Below is a small trained network, with its code and all its weights. Each question gives an input and a class and asks what happens when units are switched off, that is, made to give their printed mean instead of their output.

import numpy as np


def w(rows, s, z=0):
    codes = np.array(rows[::2]) - 128.0
    scale = np.full(codes.shape[1], s)
    scale[-1] = z or s
    return codes * scale


def norm(h):
    return h / np.sqrt((h * h).mean(-1, keepdims=True) + 1e-5)


def f(y):
    return y / 2 * (1 + np.tanh(0.7978845608 * (y + 0.044715 * y**3)))


def log_softmax(a):
    a = a - a.max(-1, keepdims=True)
    return a - np.log(np.exp(a).sum(-1, keepdims=True))


def net(x, mask):
    res = np.array(x, float).reshape(1, 2) / 4 @ E
    u = 0
    for l in range(4):
        y = f(norm(res) @ A[l][:, :-1].T + A[l][:, -1])
        res = res + np.where(mask[u : u + 5], y, B[l][:, -1]) @ B[l][:, :-1]
        u += 5
    return log_softmax(norm(res)[-1] @ U[:, :-1].T + U[:, -1])


A, B = {}, {}
E = w([
[123,160,160,146],'x0',
[164,161,4,107],'x1',
],0.0042)
A[0] = w([
[50,121,171,175,8],'L0N0',
[137,149,222,126,252],'L0N1',
[93,205,61,166,8],'L0N2',
[86,10,201,61,173],'L0N3',
[82,253,52,156,54],'L0N4',
],0.0066,0.0028)
B[0] = w([
[67,174,29,113,149],'L0N0',
[211,69,138,97,242],'L0N1',
[114,222,202,254,149],'L0N2',
[12,177,206,185,252],'L0N3',
[70,100,121,158,192],'L0N4',
],0.0055,0.0043)
A[1] = w([
[3,183,143,140,172],'L1N0',
[142,49,81,179,129],'L1N1',
[129,136,55,191,3],'L1N2',
[74,85,115,97,182],'L1N3',
[163,108,90,179,138],'L1N4',
],0.0075,0.0026)
B[1] = w([
[126,27,127,224,255],'L1N0',
[152,98,230,98,150],'L1N1',
[231,199,217,148,166],'L1N2',
[21,49,176,182,156],'L1N3',
[120,172,203,4,154],'L1N4',
],0.0037,0.0044)
A[2] = w([
[255,104,116,152,157],'L2N0',
[151,231,66,181,195],'L2N1',
[114,86,69,39,32],'L2N2',
[4,33,159,101,158],'L2N3',
[68,74,98,62,3],'L2N4',
],0.0069,0.0029)
B[2] = w([
[159,96,147,62,167],'L2N0',
[69,187,254,207,187],'L2N1',
[106,68,151,136,128],'L2N2',
[132,159,126,214,253],'L2N3',
[109,122,106,156,113],'L2N4',
],0.0061,0.0051)
A[3] = w([
[194,73,130,115,254],'L3N0',
[138,78,153,92,114],'L3N1',
[138,175,132,83,23],'L3N2',
[41,70,2,99,63],'L3N3',
[99,44,64,185,176],'L3N4',
],0.0085,0.0012)
B[3] = w([
[144,61,99,87,189],'L3N0',
[214,82,68,143,158],'L3N1',
[129,151,94,117,112],'L3N2',
[103,174,113,233,110],'L3N3',
[131,190,254,106,251],'L3N4',
],0.0081,0.0023)
U = w([
[167,200,64,52,10],'0',
[218,51,60,58,135],'1',
[124,149,145,160,155],'2',
[51,152,149,255,247],'3',
[41,159,17,85,1],'4',
],0.0097,0.0043)

Each question gives the input, the list of numbers given to net, and the class t.
The units are the neurons (one row each of A and B). Each row of codes is followed by its name. A weight is (code - 128) times the scale printed after its matrix; where a second scale follows, it is the last column's (A, B and U).
mask holds one flag per neuron, layer by layer. A switched-off neuron (its flag False) gives its mean, the last column of its row in B, instead of its output. The means were averaged over made-up inputs and are rounded, as every weight is.
A unit's drop is (log p(t) with every unit on - log p(t) with that unit switched off) / (log p(t) with every unit on - log p(t) with every unit switched off).
The circuit of an input: a set's keep is (log p(t) with only the set's units on - log p(t) with every unit switched off) / (log p(t) with every unit on - log p(t) with every unit switched off). Starting from the 12 units with the biggest drops (on a tie, the unit counted first), units are removed one at a time, each time the one whose removal leaves the highest keep (on an exact tie, the one counted first), for as long as the keep stays at least 0.8.
circuit, biggest first: the units of the circuit, biggest drop first
most important unit: the unit with the biggest drop
k most important neurons: the k neurons with the biggest drops, biggest first
top k neurons in layer l: the k neurons of layer l with the biggest drops, biggest first
drop when u is switched off: that unit's drop, to one decimal
input [-6,7], class 0: top 2 neurons in layer 1 : (L1N0; L1N2)
input [-2,3], class 0: circuit, biggest first : (L0N3; L1N0)
input [8,-2], class 1: most important unit : L0N1
input [5,1], class 1: top 2 neurons in layer 2 : (L2N3; L2N1)
input [3,-1], class 1: 2 most important neurons : (L0N1; L0N4)
input [-2,5], class 2: 2 most important neurons : (L0N1; L2N1)
input [-4,4], class 1: top 2 neurons in layer 1 : (L1N1; L1N4)
input [8,-4], class 1: top 3 neurons in layer 3 : (L3N4; L3N0; L3N1)
input [-5,5], class 1: 3 most important neurons : (L0N3; L0N0; L1N1)
input [-2,2], class 1: 4 most important neurons : (L0N3; L1N1; L0N0; L2N3)
input [8,0], class 1: 2 most important neurons : (L0N1; L0N3)
input [-8,7], class 1: top 2 neurons in layer 0 : (L0N3; L0N0)
input [5,-1], class 1: drop when L0N1 is switched off : 1.1
input [-5,2], class 1: drop when L0N3 is switched off : 1.1
